[[ 48 -79  43  42  34 -78  57   0  46  47  48  54]
 [-37  66 -29 -33 -29  67 -29   3 -28 -28 -32 -32]
 [-32 -58 -41 -30 -31 -58 -31  -8 -30 -32 -33 -32]
 [ 24  39  24  36  43  44  29  -4  33  23  19  29]
 [ 26  41  38  31  49  43  23  -1  35  35  27  23]
 [ 33 -71  23  31  23 -78  39   0  25  30  34  39]]
:
[[ 33 -71  23  31  23 -78  39   0  25  30  34  39]
 [ 48 -79  43  42  34 -78  57   0  46  47  48  54]
 [-37  66 -29 -33 -29  67 -29   3 -28 -28 -32 -32]
 [-32 -58 -41 -30 -31 -58 -31  -8 -30 -32 -33 -32]
 [ 24  39  24  36  43  44  29  -4  33  23  19  29]
 [ 26  41  38  31  49  43  23  -1  35  35  27  23]]

[[-55  80 -41 -40 -47 -62 -40 -40  78]
 [ -5  22  -4  -3  -5  -6  -2  -3  22]]
:
[[ -5  22  -4  -3  -5  -6  -2  -3  22]
 [-55  80 -41 -40 -47 -62 -40 -40  78]]

[[ -9 -23  58  -4  -4  24  30   1 -31   0  32  36  40  11  37]
 [-14  -5  49  18 -24  13  39 -22  -3 -19  27  26  15  -4  55]
 [ -8 -43  75   3 -48  15  26   1 -26 -16  14  31  35  26  14]
 [ -6 -10  32 -11  -7  19  58 -20  -4   8  28  19  17 -17  47]
 [ -7  -3  40   0  -2  26  27 -13 -14   4  30  33  29  12  42]
 [-13  -2  33   7 -23   7  29  -8   0 -16  18  14  12  -7  38]]
:
[[-13  -2  33   7 -23   7  29  -8   0 -16  18  14  12  -7  38]
 [ -9 -23  58  -4  -4  24  30   1 -31   0  32  36  40  11  37]
 [-14  -5  49  18 -24  13  39 -22  -3 -19  27  26  15  -4  55]
 [ -8 -43  75   3 -48  15  26   1 -26 -16  14  31  35  26  14]
 [ -6 -10  32 -11  -7  19  58 -20  -4   8  28  19  17 -17  47]
 [ -7  -3  40   0  -2  26  27 -13 -14   4  30  33  29  12  42]]

[[ -55   53   55   45]
 [  94  -35  -41  -26]
 [ -41   43   44   36]
 [ -55   55   55   46]
 [ -85   72   75   60]
 [ -87   69   73   57]
 [ -86   70   73   58]
 [-101   79   83   65]
 [ -87   69   73   57]]
:
[[ -87   69   73   57]
 [ -55   53   55   45]
 [  94  -35  -41  -26]
 [ -41   43   44   36]
 [ -55   55   55   46]
 [ -85   72   75   60]
 [ -87   69   73   57]
 [ -86   70   73   58]
 [-101   79   83   65]]

[[  0 -18  -3   9   7  35]
 [-26  -9 -52  44  40  82]]
:
[[-26  -9 -52  44  40  82]
 [  0 -18  -3   9   7  35]]

[[ 44 -87  -5  97   7  84  93]
 [ 11  24 -99  30 -46  24  59]
 [  4 -19   9 -68  55  68  21]
 [-55 -74  97 -19  42 -94 -38]
 [ 25 -20 -83  48  84 -65 -10]
 [-92 -61  54 -73 -75  47  30]
 [ 95 -12 -38  10 -30  39  26]
 [-93 -47 -50 -81  60 -46  35]
 [ 39  44 -49 -13  30  51 -99]
 [ 13 -51  87 -69 -62  19 -90]
 [ -6 -52   6 -62 -92 -51  56]]
:
[[ -6 -52   6 -62 -92 -51  56]
 [ 44 -87  -5  97   7  84  93]
 [ 11  24 -99  30 -46  24  59]
 [  4 -19   9 -68  55  68  21]
 [-55 -74  97 -19  42 -94 -38]
 [ 25 -20 -83  48  84 -65 -10]
 [-92 -61  54 -73 -75  47  30]
 [ 95 -12 -38  10 -30  39  26]
 [-93 -47 -50 -81  60 -46  35]
 [ 39  44 -49 -13  30  51 -99]
 [ 13 -51  87 -69 -62  19 -90]]

[[ 44 101 -44  64  10]
 [-10 -23  81 -15  37]
 [ 88  37  98  62  99]
 [ 64  98   6  91  31]
 [ 57   6  91  49  80]]
:
[[ 57   6  91  49  80]
 [ 44 101 -44  64  10]
 [-10 -23  81 -15  37]
 [ 88  37  98  62  99]
 [ 64  98   6  91  31]]

[[-62  45  37  43  56]
 [ 69 -41 -46 -62 -64]
 [ 57 -43 -35 -46 -46]
 [ 68 -49 -46 -43 -73]
 [ 78 -64 -57 -64 -77]
 [ 27 -31 -28 -25 -28]]
:
[[ 27 -31 -28 -25 -28]
 [-62  45  37  43  56]
 [ 69 -41 -46 -62 -64]
 [ 57 -43 -35 -46 -46]
 [ 68 -49 -46 -43 -73]
 [ 78 -64 -57 -64 -77]]
---
[[-93 -65   0]
 [ 11   6 -13]]
:
[[  0 -13]
 [-65   6]
 [-93  11]]

[[-38 -50 -32 -32  68]
 [ 36  47  33  32 -29]
 [-47 -61 -40 -39  80]
 [ 53  70  50  48 -51]
 [ 61  80  56  54 -62]
 [-30 -40 -25 -25  58]
 [ 70  91  64  62 -73]]
:
[[ 68 -29  80 -51 -62  58 -73]
 [-32  32 -39  48  54 -25  62]
 [-32  33 -40  50  56 -25  64]
 [-50  47 -61  70  80 -40  91]
 [-38  36 -47  53  61 -30  70]]

[[-75  10]
 [  3 -11]
 [ 70 -81]
 [-30 -64]
 [-36  62]
 [ 46 -78]
 [ -3 -75]]
:
[[ 10 -11 -81 -64  62 -78 -75]
 [-75   3  70 -30 -36  46  -3]]

[[-60 -24 -25  60]
 [ 62   9  12 -66]
 [-43  51  55 -13]
 [ 46 -53 -46  11]
 [ 57 -31 -50   9]
 [-69   4  19  81]
 [ 19 -48 -51  13]
 [ 38 -45 -49  14]
 [ 53 -12  -4 -50]]
:
[[ 60 -66 -13  11   9  81  13  14 -50]
 [-25  12  55 -46 -50  19 -51 -49  -4]
 [-24   9  51 -53 -31   4 -48 -45 -12]
 [-60  62 -43  46  57 -69  19  38  53]]

[[ -53  -80   60   10  -12  -11  -63  -28  -14   50   13]
 [ -67 -101   76   14  -17  -16  -79  -37  -19   63   18]
 [ -31  -46   34    6   -7   -6  -36  -16   -8   28    8]
 [ -44  -65   50    8  -10   -9  -52  -23  -11   41   11]
 [ -54  -81   62    5   -8   -8  -64  -24  -11   51    9]
 [ -64  -94   72    9  -12  -11  -75  -30  -14   59   13]
 [ -57  -85   65    5   -9   -9  -68  -25  -11   54    9]
 [ -58  -87   67    6   -9   -8  -70  -26  -12   55   10]]
:
[[  13   18    8   11    9   13    9   10]
 [  50   63   28   41   51   59   54   55]
 [ -14  -19   -8  -11  -11  -14  -11  -12]
 [ -28  -37  -16  -23  -24  -30  -25  -26]
 [ -63  -79  -36  -52  -64  -75  -68  -70]
 [ -11  -16   -6   -9   -8  -11   -9   -8]
 [ -12  -17   -7  -10   -8  -12   -9   -9]
 [  10   14    6    8    5    9    5    6]
 [  60   76   34   50   62   72   65   67]
 [ -80 -101  -46  -65  -81  -94  -85  -87]
 [ -53  -67  -31  -44  -54  -64  -57  -58]]

[[ 29  42 -32 -33  25  24  29  35  26 -27 -34]
 [-65 -77  80 -58  51  50 -76  42  48  68 -51]]
:
[[-34 -51]
 [-27  68]
 [ 26  48]
 [ 35  42]
 [ 29 -76]
 [ 24  50]
 [ 25  51]
 [-33 -58]
 [-32  80]
 [ 42 -77]
 [ 29 -65]]

[[-82 -96]
 [-17 -23]
 [-31 -38]]
:
[[-96 -23 -38]
 [-82 -17 -31]]

[[-49 -53 -57 -47]
 [-46 -56 -88 -44]
 [-57 -79 -86 -68]
 [-41 -47 -71 -63]
 [-63 -54 -94 -50]]
:
[[-47 -44 -68 -63 -50]
 [-57 -88 -86 -71 -94]
 [-53 -56 -79 -47 -54]
 [-49 -46 -57 -41 -63]]
---
[[  57  -32 -104   15]
 [  19  -17   43  104]
 [  19  -32   42  103]]
:
[[-17  43]
 [-32  42]]

[[-18 -91 -44]
 [ 27  26  99]
 [-48 -48 -87]
 [ -9 -96 -26]
 [-70  94   2]]
:
[[ 26  99]
 [-48 -87]]

[[ 64  32 -10 -26  42]
 [-94 -25   3  15 -44]
 [  0  -5   6   4 -14]
 [ 12  25 -18 -21  41]
 [ 66  16  -2  -9  31]]
:
[[-25   3]
 [ -5   6]]

[[ 16 -16  16   8  -7]
 [-37  37 -36 -19  19]
 [ 32 -31  30  15 -13]
 [103 -99 100  53 -44]
 [  3  -3   3   2  -2]]
:
[[ 37 -36]
 [-31  30]]

[[  2  28   1]
 [  7 -92 -18]
 [ 21  10  -8]
 [ 11  64 -13]
 [ 12  82 -28]]
:
[[-92 -18]
 [ 10  -8]]

[[ -5  -9   2]
 [ 31   9 -17]
 [-25  25  -8]
 [ -6 -60  45]
 [-78 -22  38]]
:
[[  9 -17]
 [ 25  -8]]

[[  4 -18 -13  -5  -1]
 [-23 -13  41  28  -3]
 [ 13  54  -1 -73 -90]
 [-65 -64 -17 -83  -1]
 [  1  21 -51 -21 -12]]
:
[[-13  41]
 [ 54  -1]]

[[ 99   7 -61  31  34]
 [ -5  96   5  21  25]
 [-55   4  24 -83 -39]
 [-33 -31 -50  12 -41]
 [-20   5 -82  88  34]]
:
[[96  5]
 [ 4 24]]

[[-19  73 -18 -19]
 [-15 -87  67   7]
 [-58 -69 -27  22]
 [-61 -74 -39 -12]]
:
[[-87  67]
 [-69 -27]]
